Below is a small trained network, with its code and all its weights. Each question gives an input and a class and asks what happens when units are switched off, that is, made to give their printed mean instead of their output.

import numpy as np


def w(rows, s, z=0):
    codes = np.array(rows[::2]) - 128.0
    scale = np.full(codes.shape[1], s)
    scale[-1] = z or s
    return codes * scale


def f(y):
    return np.maximum(y, 0)


def log_softmax(a):
    a = a - a.max(-1, keepdims=True)
    return a - np.log(np.exp(a).sum(-1, keepdims=True))


def net(x, mask):
    res = np.array(x, float).reshape(1, 5) / 4 @ E
    y = f(res @ A[0][:, :-1].T + A[0][:, -1])
    res = res + np.where(mask, y, B[0][:, -1]) @ B[0][:, :-1]
    return log_softmax(res[-1] @ U[:, :-1].T + U[:, -1])


A, B = {}, {}
E = w([
[159,195,254],'x0',
[179,58,195],'x1',
[28,122,130],'x2',
[193,241,5],'x3',
[59,175,120],'x4',
],0.0071)
A[0] = w([
[170,164,134,67],'neuron 0',
[44,126,144,195],'neuron 1',
[115,146,85,157],'neuron 2',
[180,249,124,182],'neuron 3',
[85,182,192,250],'neuron 4',
[137,69,202,189],'neuron 5',
[132,178,29,148],'neuron 6',
[255,147,196,221],'neuron 7',
[2,39,67,157],'neuron 8',
[80,112,61,66],'neuron 9',
[146,115,71,98],'neuron 10',
[102,38,61,214],'neuron 11',
[207,45,49,204],'neuron 12',
[227,219,113,253],'neuron 13',
[189,29,136,138],'neuron 14',
[66,201,168,177],'neuron 15',
],0.009,0.0039)
B[0] = w([
[99,60,87,149],'neuron 0',
[96,68,117,187],'neuron 1',
[159,85,124,175],'neuron 2',
[129,91,75,226],'neuron 3',
[69,124,86,202],'neuron 4',
[53,137,107,220],'neuron 5',
[189,106,139,229],'neuron 6',
[74,184,90,245],'neuron 7',
[185,65,199,226],'neuron 8',
[166,133,150,172],'neuron 9',
[167,190,105,169],'neuron 10',
[188,111,183,222],'neuron 11',
[161,174,164,232],'neuron 12',
[172,137,2,254],'neuron 13',
[130,161,165,205],'neuron 14',
[100,50,101,180],'neuron 15',
],0.0083,0.0084)
U = w([
[209,193,78,26],'0',
[112,199,222,160],'1',
[167,32,205,23],'2',
[2,180,134,112],'3',
[22,79,37,176],'4',
[139,207,39,254],'5',
],0.0084,0.0024)

Each question gives the input, the list of numbers given to net, and the class t.
The units are the neurons (one row each of A and B). Each row of codes is followed by its name. A weight is (code - 128) times the scale printed after its matrix; where a second scale follows, it is the last column's (A, B and U).
mask holds one flag per neuron, in row order. A switched-off neuron (its flag False) gives its mean, the last column of its row in B, instead of its output. The means were averaged over made-up inputs and are rounded, as every weight is.
A unit's drop is (log p(t) with every unit on - log p(t) with that unit switched off) / (log p(t) with every unit on - log p(t) with every unit switched off).
The circuit of an input: a set's keep is (log p(t) with only the set's units on - log p(t) with every unit switched off) / (log p(t) with every unit on - log p(t) with every unit switched off). Starting from the 12 units with the biggest drops (on a tie, the unit counted first), units are removed one at a time, each time the one whose removal leaves the highest keep (on an exact tie, the one counted first), for as long as the keep stays at least 0.8.
units of the circuit, in order: the units of the circuit, biggest drop first
most important unit: the unit with the biggest drop
k most important neurons: the k neurons with the biggest drops, biggest first
drop of u: that unit's drop, to one decimal
input [0,-6,-2,3,7], class 4: most important unit => neuron 15
input [-2,-6,3,8,-4], class 0: units of the circuit, in order => [neuron 6; neuron 7]
input [-3,4,6,3,-8], class 2: 2 most important neurons => [neuron 13; neuron 7]
input [-5,-1,-8,-3,5], class 1: units of the circuit, in order => [neuron 13; neuron 3; neuron 15]
input [2,-5,-2,-4,0], class 3: units of the circuit, in order => [neuron 13; neuron 6; neuron 8]
input [6,4,-7,-1,2], class 5: units of the circuit, in order => [neuron 13; neuron 7]
input [4,2,-5,-4,7], class 4: units of the circuit, in order => [neuron 12; neuron 4; neuron 11]
input [7,5,-8,-1,-6], class 5: units of the circuit, in order => [neuron 7; neuron 13]
input [1,-7,8,6,0], class 4: units of the circuit, in order => [neuron 15; neuron 12]
input [-2,3,-4,-1,0], class 1: 2 most important neurons => [neuron 13; neuron 3]
input [1,-4,-1,5,7], class 4: 3 most important neurons => [neuron 15; neuron 12; neuron 3]
input [1,8,-2,-6,6], class 4: 2 most important neurons => [neuron 5; neuron 12]
input [4,-1,-6,-4,5], class 3: drop of neuron 14 => -0.1
input [6,3,8,-1,-2], class 4: drop of neuron 14 => 0.1
input [7,-1,4,5,0], class 4: drop of neuron 9 => 0.0
input [0,-3,-5,-8,-5], class 3: most important unit => neuron 5
